Below is a small trained network, with its code and all its weights. Each question gives an input and a class and asks what happens when units are switched off, that is, made to give their printed mean instead of their output.

import numpy as np


def w(rows, s, z=0):
    codes = np.array(rows[::2]) - 128.0
    scale = np.full(codes.shape[1], s)
    scale[-1] = z or s
    return codes * scale


def f(y):
    return np.maximum(y, 0)


def log_softmax(a):
    a = a - a.max(-1, keepdims=True)
    return a - np.log(np.exp(a).sum(-1, keepdims=True))


def net(x, mask):
    res = np.array(x, float).reshape(1, 7) / 4 @ E
    y = f(res @ A[0][:, :-1].T + A[0][:, -1])
    res = res + np.where(mask, y, B[0][:, -1]) @ B[0][:, :-1]
    return log_softmax(res[-1] @ U[:, :-1].T + U[:, -1])


A, B = {}, {}
E = w([
[164,171,132,49,150,111,147,78,56],'x0',
[145,97,2,183,154,82,112,173,75],'x1',
[152,210,105,218,100,132,127,83,153],'x2',
[90,142,152,148,100,184,155,150,133],'x3',
[118,194,193,208,142,101,68,159,161],'x4',
[19,191,185,114,159,189,134,213,158],'x5',
[163,123,77,117,146,159,149,164,214],'x6',
],0.0077)
A[0] = w([
[138,155,191,107,118,118,121,54,127,131],'neuron 1',
[131,154,145,175,119,116,118,71,123,4],'neuron 2',
[67,138,240,108,92,215,171,99,194,121],'neuron 3',
[146,3,181,227,112,87,94,93,192,117],'neuron 4',
[103,98,176,43,158,112,99,221,111,109],'neuron 5',
[138,187,115,183,127,132,145,115,137,135],'neuron 6',
[39,103,77,66,143,140,136,132,113,91],'neuron 7',
[99,83,94,161,134,129,132,163,146,61],'neuron 8',
[196,106,25,179,117,116,128,99,217,96],'neuron 9',
[161,132,98,153,120,116,132,113,87,80],'neuron 10',
[122,168,106,230,112,153,138,167,117,117],'neuron 11',
[155,213,201,81,116,133,149,54,88,80],'neuron 12',
[93,156,94,240,117,167,132,146,136,140],'neuron 13',
[147,51,93,78,105,162,170,86,65,164],'neuron 14',
[103,144,111,184,127,136,141,134,135,104],'neuron 15',
],0.016,0.004)
B[0] = w([
[121,160,91,168,146,101,110,154,192,184],'neuron 1',
[113,145,96,117,145,87,134,126,174,156],'neuron 2',
[134,107,242,53,126,220,145,150,117,253],'neuron 3',
[163,137,100,113,47,55,7,97,110,201],'neuron 4',
[102,82,141,140,234,147,155,119,204,202],'neuron 5',
[114,154,156,152,129,141,90,130,149,179],'neuron 6',
[163,162,66,121,50,87,125,107,177,184],'neuron 7',
[184,121,167,127,105,119,88,115,223,166],'neuron 8',
[101,104,135,75,195,180,216,146,193,236],'neuron 9',
[125,114,128,108,122,181,157,133,90,176],'neuron 10',
[93,214,151,164,93,154,77,136,172,200],'neuron 11',
[82,162,101,201,144,90,102,128,241,209],'neuron 12',
[64,225,156,166,146,114,95,166,149,210],'neuron 13',
[160,150,25,54,50,111,143,119,86,234],'neuron 14',
[93,155,152,147,138,123,108,120,142,165],'neuron 15',
],0.018,0.016)
U = w([
[185,97,100,97,50,121,135,92,2,79],'0',
[154,106,55,98,125,124,173,110,143,226],'1',
[102,65,158,196,232,102,145,124,106,79],'2',
[97,120,172,106,173,203,146,154,159,186],'3',
[162,85,199,156,122,136,193,132,78,32],'4',
[142,76,90,132,160,184,221,137,58,2],'5',
[96,161,135,215,127,93,80,139,149,170],'6',
[152,70,177,114,136,138,97,120,126,75],'7',
],0.0082,0.0048)

Each question gives the input, the list of numbers given to net, and the class t.
The units are the neurons (one row each of A and B). Each row of codes is followed by its name. A weight is (code - 128) times the scale printed after its matrix; where a second scale follows, it is the last column's (A, B and U).
mask holds one flag per neuron, in row order. A switched-off neuron (its flag False) gives its mean, the last column of its row in B, instead of its output. The means were averaged over made-up inputs and are rounded, as every weight is.
A unit's drop is (log p(t) with every unit on - log p(t) with that unit switched off) / (log p(t) with every unit on - log p(t) with every unit switched off).
The circuit of an input: a set's keep is (log p(t) with only the set's units on - log p(t) with every unit switched off) / (log p(t) with every unit on - log p(t) with every unit switched off). Starting from the 12 units with the biggest drops (on a tie, the unit counted first), units are removed one at a time, each time the one whose removal leaves the highest keep (on an exact tie, the one counted first), for as long as the keep stays at least 0.8.
units of the circuit, in order: the units of the circuit, biggest drop first
most important unit: the unit with the biggest drop
top k neurons: the k neurons with the biggest drops, biggest first
drop when u is switched off: that unit's drop, to one decimal
input [3,5,-3,-5,-8,-5,-3], class 0: units of the circuit, in order -> (neuron 14)
input [0,-1,6,-8,-4,-5,4], class 1: top 2 neurons -> (neuron 9; neuron 3)
input [6,7,7,8,-7,0,-6], class 0: units of the circuit, in order -> (neuron 14; neuron 9)
input [7,-5,4,-7,-2,-4,0], class 6: top 2 neurons -> (neuron 12; neuron 1)
input [-1,-1,-3,7,6,-8,0], class 6: top 3 neurons -> (neuron 14; neuron 3; neuron 4)
input [-2,1,6,7,3,4,-1], class 6: top 3 neurons -> (neuron 13; neuron 9; neuron 11)
input [5,-8,1,3,-5,-5,8], class 1: top 2 neurons -> (neuron 14; neuron 13)
input [-1,-1,-8,-2,8,-5,-3], class 6: top 3 neurons -> (neuron 3; neuron 4; neuron 14)
input [-3,0,8,-2,-2,7,-5], class 6: top 2 neurons -> (neuron 9; neuron 13)
input [-8,1,1,5,2,6,2], class 6: top 3 neurons -> (neuron 13; neuron 9; neuron 11)
input [-3,6,1,-1,-8,3,-4], class 1: top 4 neurons -> (neuron 4; neuron 3; neuron 8; neuron 7)
input [-6,2,8,-3,-1,-4,6], class 3: top 2 neurons -> (neuron 9; neuron 12)
input [-3,-2,-8,-3,-8,6,2], class 1: top 2 neurons -> (neuron 7; neuron 14)
input [-2,6,-7,-5,-7,2,-8], class 1: top neuron -> (neuron 5)
input [-3,-1,-4,-1,1,-3,2], class 1: top 3 neurons -> (neuron 3; neuron 13; neuron 11)
input [-3,8,-6,-3,-2,3,4], class 1: drop when neuron 7 is switched off -> 0.2
input [6,1,0,0,6,-3,-2], class 6: drop when neuron 3 is switched off -> 0.1
input [5,6,-3,-8,-7,-1,-3], class 0: drop when neuron 14 is switched off -> 0.2
input [5,5,-1,5,-1,-5,-7], class 0: drop when neuron 9 is switched off -> 0.1
input [-8,6,-8,4,-2,-6,7], class 1: most important unit -> neuron 9
